Here is a tiny trained network, its code and every weight. The questions are about switching its units off for an input and a target symbol, where a switched-off unit gives its printed mean instead of its output.

import numpy as np


def w(rows, s, z=0):
    codes = np.array(rows[::2]) - 128.0
    scale = np.full(codes.shape[1], s)
    scale[-1] = z or s
    return codes * scale


def f(y):
    return y / 2 * (1 + np.tanh(0.7978845608 * (y + 0.044715 * y**3)))


def softmax(a):
    e = np.exp(a - a.max(-1, keepdims=True))
    return e / e.sum(-1, keepdims=True)


def log_softmax(a):
    a = a - a.max(-1, keepdims=True)
    return a - np.log(np.exp(a).sum(-1, keepdims=True))


def net(x, mask):
    ids = ['βγεζθμπτφ'.index(c) for c in x.split()]
    T = len(ids)
    res = E[ids] + P[:T]
    r = res
    for j in range(2):
        rows = slice(4 * j, 4 * j + 4)
        q, k, v = (r @ M[0][rows].T for M in (Q, K, V))
        z = softmax(np.where(np.tri(T) > 0, q @ k.T / 4**0.5, -1e9)) @ v
        o = O[0][rows]
        res = res + np.where(mask[j], z, o[:, -1]) @ o[:, :-1]
    y = f(res @ A[0][:, :-1].T + A[0][:, -1])
    res = res + np.where(mask[2:6], y, B[0][:, -1]) @ B[0][:, :-1]
    return log_softmax(res[-1] @ U[:, :-1].T + U[:, -1])


Q, K, V, O, A, B = {}, {}, {}, {}, {}, {}
E = w([
[28,104,128],'β',
[106,89,49],'γ',
[90,114,79],'ε',
[253,154,48],'ζ',
[72,222,210],'θ',
[142,138,127],'μ',
[101,83,123],'π',
[45,54,95],'τ',
[200,74,152],'φ',
],0.011)
P = w([
[94,53,122],'0',
[112,84,142],'1',
[120,122,91],'2',
[115,1,165],'3',
[117,138,53],'4',
[122,254,115],'5',
[122,112,101],'6',
[72,176,138],'7',
[131,128,87],'8',
[27,221,34],'9',
[125,183,92],'10',
],0.0079)
Q[0] = w([
[91,115,190],'h0',
[117,195,199],'h0',
[94,132,121],'h0',
[91,82,152],'h0',
[107,134,167],'h1',
[198,80,169],'h1',
[76,2,166],'h1',
[93,169,171],'h1',
],0.011)
K[0] = w([
[172,254,181],'h0',
[31,109,168],'h0',
[50,164,101],'h0',
[64,146,203],'h0',
[77,47,96],'h1',
[177,25,172],'h1',
[139,70,183],'h1',
[132,48,196],'h1',
],0.0093)
V[0] = w([
[106,153,78],'h0',
[182,205,232],'h0',
[46,167,143],'h0',
[51,190,168],'h0',
[87,254,24],'h1',
[105,187,107],'h1',
[154,235,43],'h1',
[154,142,103],'h1',
],0.0089)
O[0] = w([
[78,105,87,151],'h0',
[65,208,123,3],'h0',
[67,244,22,173],'h0',
[107,107,55,147],'h0',
[106,1,209,156],'h1',
[159,184,149,133],'h1',
[147,32,184,96],'h1',
[162,159,89,109],'h1',
],0.0067,0.004)
A[0] = w([
[254,162,115,147],'n0',
[53,136,95,44],'n1',
[36,200,143,8],'n2',
[94,59,140,177],'n3',
],0.012,0.0017)
B[0] = w([
[125,109,242,184],'n0',
[181,188,254,242],'n1',
[163,162,82,254],'n2',
[187,190,129,204],'n3',
],0.0076,0.0048)
U = w([
[154,139,126,71],'β',
[164,47,47,21],'γ',
[54,12,77,43],'ε',
[142,62,255,125],'ζ',
[174,198,120,220],'θ',
[130,90,150,253],'μ',
[127,70,99,103],'π',
[137,88,109,147],'τ',
[199,101,195,4],'φ',
],0.0098,0.0032)

Each question gives the input, a string of symbols that net reads in full, and the target symbol t.
The units are the heads (4 rows each of Q, K, V and O) and the neurons (one row each of A and B). Each row of codes is followed by its name. A weight is (code - 128) times the scale printed after its matrix; where a second scale follows, it is the last column's (O, A, B and U).
mask holds one flag per unit, heads first, then neurons. A switched-off unit (its flag False) gives its mean, the last column of its rows in O or B, instead of its output. The means were averaged over made-up inputs and are rounded, as every weight is.
A unit's drop is (log p(t) with every unit on - log p(t) with that unit switched off) / (log p(t) with every unit on - log p(t) with every unit switched off).
The circuit of an input: a set's keep is (log p(t) with only the set's units on - log p(t) with every unit switched off) / (log p(t) with every unit on - log p(t) with every unit switched off). Starting from all 6 units, units are removed one at a time, each time the one whose removal leaves the highest keep (on an exact tie, the one counted first), for as long as the keep stays at least 0.8.
units of the circuit, in order: the units of the circuit, biggest drop first
k most important neurons: the k neurons with the biggest drops, biggest first
which heads matter: for each layer, one digit per head in row order, 1 if its drop is at least 0.15 and else 0, layers parted by /
drop when u is switched off: that unit's drop, to one decimal
input τ π ε θ, target θ: units of the circuit, in order -> (h1 h0)
input μ β μ φ ζ φ, target ζ: 3 most important neurons -> (n0 n2 n3)
input β μ θ τ, target θ: units of the circuit, in order -> (h1 h0 n1)
input ζ π θ θ, target θ: units of the circuit, in order -> (h0 h1)
input φ π θ π, target θ: units of the circuit, in order -> (h1)
input β τ γ ζ ζ θ ε β, target θ: which heads matter -> 10
input τ β θ π, target θ: which heads matter -> 11
input φ π θ γ γ μ ζ, target ζ: units of the circuit, in order -> (n0 h0)
input γ θ τ β, target θ: units of the circuit, in order -> (h0 h1 n1)
input θ ε θ φ, target θ: which heads matter -> 11
input ε ζ ε θ β ζ, target ζ: units of the circuit, in order -> (n0 h1)
input θ β β φ τ τ π τ, target θ: 2 most important neurons -> (n1 n2)
input μ β μ β μ θ τ ζ ζ γ φ, target ζ: drop when n3 is switched off -> 0.0
input β β θ φ, target θ: drop when n1 is switched off -> -0.1
